Below are the code and all the weights of a small trained network. Each question names an input and a class and asks about switching units off, where a switched-off unit gives its printed mean instead of its output.

import numpy as np


def w(rows, s, z=0):
    codes = np.array(rows[::2]) - 128.0
    scale = np.full(codes.shape[1], s)
    scale[-1] = z or s
    return codes * scale


def norm(h):
    return h / np.sqrt((h * h).mean(-1, keepdims=True) + 1e-5)


def f(y):
    return np.maximum(y, 0)


def log_softmax(a):
    a = a - a.max(-1, keepdims=True)
    return a - np.log(np.exp(a).sum(-1, keepdims=True))


def net(x, mask):
    res = np.array(x, float).reshape(1, 6) / 4 @ E
    u = 0
    for l in range(2):
        y = f(norm(res) @ A[l][:, :-1].T + A[l][:, -1])
        res = res + np.where(mask[u : u + 13], y, B[l][:, -1]) @ B[l][:, :-1]
        u += 13
    return log_softmax(norm(res)[-1] @ U[:, :-1].T + U[:, -1])


A, B = {}, {}
E = w([
[164,162,80,80,63,98,136],'x0',
[91,236,79,175,162,147,53],'x1',
[74,175,211,33,161,160,142],'x2',
[70,72,70,100,131,113,120],'x3',
[129,130,129,104,183,2,65],'x4',
[87,103,132,101,15,138,51],'x5',
],0.0075)
A[0] = w([
[155,96,143,150,63,192,168,2],'L0N0',
[84,40,58,156,184,159,80,213],'L0N1',
[181,2,205,212,115,75,155,134],'L0N2',
[111,100,100,145,118,173,206,86],'L0N3',
[168,164,92,180,82,127,215,177],'L0N4',
[125,112,131,125,157,207,116,41],'L0N5',
[95,80,184,213,194,95,108,110],'L0N6',
[68,86,173,183,219,196,139,91],'L0N7',
[234,90,89,163,143,183,172,154],'L0N8',
[71,84,193,133,159,91,57,95],'L0N9',
[55,85,162,87,86,152,176,75],'L0N10',
[129,162,109,80,235,162,136,71],'L0N11',
[126,188,100,131,245,145,158,157],'L0N12',
],0.01,0.005)
B[0] = w([
[156,164,140,18,146,181,130,170],'L0N0',
[72,156,123,139,92,99,97,236],'L0N1',
[190,45,192,187,127,122,141,253],'L0N2',
[155,136,82,89,117,105,76,176],'L0N3',
[166,90,54,139,112,174,64,226],'L0N4',
[104,186,133,123,181,103,123,145],'L0N5',
[97,132,147,118,145,96,55,198],'L0N6',
[174,181,179,114,130,98,128,203],'L0N7',
[131,106,108,105,101,139,152,229],'L0N8',
[148,144,79,85,130,127,137,189],'L0N9',
[126,129,108,211,117,165,88,189],'L0N10',
[150,148,156,139,89,120,249,185],'L0N11',
[131,175,181,162,174,146,187,234],'L0N12',
],0.011,0.0065)
A[1] = w([
[16,108,16,188,125,104,111,165],'L1N0',
[234,72,104,140,148,201,133,106],'L1N1',
[127,170,145,176,226,62,69,52],'L1N2',
[207,157,94,148,192,117,218,123],'L1N3',
[155,141,98,37,131,122,192,65],'L1N4',
[106,192,182,114,241,106,190,79],'L1N5',
[131,91,143,86,35,181,76,50],'L1N6',
[199,121,124,75,50,137,131,111],'L1N7',
[96,115,116,10,99,143,129,4],'L1N8',
[47,43,86,156,89,180,103,127],'L1N9',
[103,192,112,92,147,48,89,146],'L1N10',
[98,165,159,146,134,198,150,75],'L1N11',
[136,170,107,37,110,36,123,58],'L1N12',
],0.011,0.0043)
B[1] = w([
[40,171,147,182,47,121,129,215],'L1N0',
[100,35,53,108,97,158,96,254],'L1N1',
[128,217,84,209,250,125,81,197],'L1N2',
[148,124,86,227,100,171,147,233],'L1N3',
[85,141,39,37,67,88,85,163],'L1N4',
[145,184,172,83,107,185,254,241],'L1N5',
[182,194,153,133,210,162,156,232],'L1N6',
[99,84,89,128,198,102,109,229],'L1N7',
[127,210,211,54,120,154,223,162],'L1N8',
[141,185,205,159,81,144,143,210],'L1N9',
[101,68,56,137,202,106,120,212],'L1N10',
[170,149,180,224,157,113,184,177],'L1N11',
[73,101,32,66,212,90,215,179],'L1N12',
],0.0088,0.0072)
U = w([
[196,226,232,202,193,164,204,168],'0',
[198,48,182,125,92,67,99,157],'1',
[229,82,58,211,80,230,116,176],'2',
[64,187,55,197,201,34,36,98],'3',
[193,153,98,7,117,237,97,2],'4',
[72,197,73,47,151,93,203,116],'5',
[71,204,158,203,27,139,58,154],'6',
],0.016,0.0056)

Each question gives the input, the list of numbers given to net, and the class t.
The units are the neurons (one row each of A and B). Each row of codes is followed by its name. A weight is (code - 128) times the scale printed after its matrix; where a second scale follows, it is the last column's (A, B and U).
mask holds one flag per neuron, layer by layer. A switched-off neuron (its flag False) gives its mean, the last column of its row in B, instead of its output. The means were averaged over made-up inputs and are rounded, as every weight is.
A unit's drop is (log p(t) with every unit on - log p(t) with that unit switched off) / (log p(t) with every unit on - log p(t) with every unit switched off).
unit that matters most: the unit with the biggest drop
top k neurons: the k neurons with the biggest drops, biggest first
top k neurons in layer l: the k neurons of layer l with the biggest drops, biggest first
input [6,-7,1,-2,3,2], class 1: unit that matters most	L1N3
input [7,-6,8,-2,2,-6], class 5: top 2 neurons	L1N4; L0N2
input [1,-4,8,4,-8,8], class 0: top 2 neurons	L0N10; L1N6
input [-2,8,-6,6,-1,-7], class 0: top 3 neurons in layer 1	L1N5; L1N1; L1N7
input [-4,7,7,7,6,0], class 5: top 2 neurons in layer 1	L1N5; L1N12
input [-5,4,-2,2,-2,-1], class 3: top 3 neurons in layer 0	L0N1; L0N6; L0N2
input [0,-4,-2,8,5,-7], class 0: top 3 neurons in layer 0	L0N2; L0N12; L0N4
input [4,-8,-8,7,4,4], class 1: top 2 neurons	L0N2; L1N3
input [7,-1,2,7,-1,4], class 6: top 2 neurons	L0N10; L1N0
input [-4,-1,-6,6,5,7], class 6: top 3 neurons in layer 1	L1N0; L1N9; L1N7
input [-3,0,5,-1,8,1], class 5: top 2 neurons	L0N9; L1N5
input [-4,-6,-8,-7,2,2], class 1: top 2 neurons in layer 0	L0N2; L0N6
input [6,4,5,3,-4,5], class 0: top 3 neurons in layer 0	L0N1; L0N4; L0N6
input [0,-5,7,3,-1,4], class 0: top 2 neurons	L0N10; L1N6
input [8,-4,-1,-2,5,7], class 5: unit that matters most	L1N12
input [-8,-6,-6,-2,3,-3], class 1: top 2 neurons	L0N2; L0N6
input [7,1,-5,-6,-8,7], class 4: top 2 neurons in layer 0	L0N0; L0N2
input [4,-4,3,8,-5,-6], class 2: top 2 neurons in layer 0	L0N10; L0N6
input [6,1,-2,8,-6,0], class 6: top 2 neurons in layer 1	L1N0; L1N9
input [4,3,-6,-8,4,-7], class 2: unit that matters most	L0N4
input [4,-5,4,-1,0,-8], class 2: top 2 neurons	L1N3; L0N4
